Below is a small trained network, with its code and all its weights. Each question gives an input and a class and asks what happens when units are switched off, that is, made to give their printed mean instead of their output.

import numpy as np


def w(rows, s, z=0):
    codes = np.array(rows[::2]) - 128.0
    scale = np.full(codes.shape[1], s)
    scale[-1] = z or s
    return codes * scale


def norm(h):
    return h / np.sqrt((h * h).mean(-1, keepdims=True) + 1e-5)


def f(y):
    return y / 2 * (1 + np.tanh(0.7978845608 * (y + 0.044715 * y**3)))


def log_softmax(a):
    a = a - a.max(-1, keepdims=True)
    return a - np.log(np.exp(a).sum(-1, keepdims=True))


def net(x, mask):
    res = np.array(x, float).reshape(1, 4) / 4 @ E
    u = 0
    for l in range(2):
        y = f(norm(res) @ A[l][:, :-1].T + A[l][:, -1])
        res = res + np.where(mask[u : u + 12], y, B[l][:, -1]) @ B[l][:, :-1]
        u += 12
    return log_softmax(norm(res)[-1] @ U[:, :-1].T + U[:, -1])


A, B = {}, {}
E = w([
[238,216,68],'x0',
[137,125,145],'x1',
[174,4,111],'x2',
[144,122,155],'x3',
],0.0024)
A[0] = w([
[203,104,96,94],'L0N1',
[26,119,144,215],'L0N2',
[172,137,186,129],'L0N3',
[22,167,216,71],'L0N4',
[91,180,130,196],'L0N5',
[210,133,124,88],'L0N6',
[195,109,56,112],'L0N7',
[139,37,123,176],'L0N8',
[80,87,194,252],'L0N9',
[193,99,85,134],'L0N10',
[142,134,155,111],'L0N11',
[196,254,131,98],'L0N12',
],0.0088,0.0035)
B[0] = w([
[131,118,205,167],'L0N1',
[110,175,171,255],'L0N2',
[125,186,143,135],'L0N3',
[181,168,234,241],'L0N4',
[124,180,137,199],'L0N5',
[168,94,124,160],'L0N6',
[173,96,215,185],'L0N7',
[48,66,40,205],'L0N8',
[80,173,138,254],'L0N9',
[130,128,234,178],'L0N10',
[132,139,124,123],'L0N11',
[68,131,2,246],'L0N12',
],0.0056,0.0044)
A[1] = w([
[114,114,201,163],'L1N1',
[137,178,189,32],'L1N2',
[90,196,112,47],'L1N3',
[131,151,60,95],'L1N4',
[246,83,189,120],'L1N5',
[165,155,64,86],'L1N6',
[159,206,178,116],'L1N7',
[131,141,110,132],'L1N8',
[195,82,139,80],'L1N9',
[64,95,140,95],'L1N10',
[111,50,121,248],'L1N11',
[115,190,105,254],'L1N12',
],0.013,0.003)
B[1] = w([
[167,135,77,224],'L1N1',
[170,174,146,187],'L1N2',
[140,133,173,204],'L1N3',
[179,96,110,173],'L1N4',
[123,2,188,231],'L1N5',
[153,96,39,163],'L1N6',
[156,175,153,223],'L1N7',
[132,102,100,135],'L1N8',
[138,83,229,162],'L1N9',
[102,144,45,172],'L1N10',
[80,180,138,207],'L1N11',
[184,88,142,254],'L1N12',
],0.0084,0.0051)
U = w([
[194,235,200,186],'0',
[11,138,72,158],'1',
[239,96,6,2],'2',
[133,13,208,151],'3',
],0.014,0.0009)

Each question gives the input, the list of numbers given to net, and the class t.
The units are the neurons (one row each of A and B). Each row of codes is followed by its name. A weight is (code - 128) times the scale printed after its matrix; where a second scale follows, it is the last column's (A, B and U).
mask holds one flag per neuron, layer by layer. A switched-off neuron (its flag False) gives its mean, the last column of its row in B, instead of its output. The means were averaged over made-up inputs and are rounded, as every weight is.
A unit's drop is (log p(t) with every unit on - log p(t) with that unit switched off) / (log p(t) with every unit on - log p(t) with every unit switched off).
most important unit: the unit with the biggest drop
k most important neurons: the k neurons with the biggest drops, biggest first
top k neurons in layer l: the k neurons of layer l with the biggest drops, biggest first
drop of u: that unit's drop, to one decimal
input [2,1,-8,-6], class 2: most important unit : L0N12
input [-7,-3,0,5], class 0: top 3 neurons in layer 0 : L0N4, L0N12, L0N2
input [1,-6,-7,3], class 2: 2 most important neurons : L0N12, L0N10
input [1,5,0,-1], class 2: 3 most important neurons : L0N12, L0N4, L0N8
input [-6,6,0,-4], class 0: 3 most important neurons : L0N4, L0N12, L0N2
input [7,-4,1,-1], class 3: 2 most important neurons : L0N7, L0N8
input [0,-2,8,-4], class 1: 2 most important neurons : L0N8, L0N4
input [-1,-4,8,8], class 1: drop of L0N8 : 0.6
input [2,7,1,-3], class 3: drop of L1N5 : 0.1
input [-3,-3,1,8], class 1: drop of L0N8 : 0.8
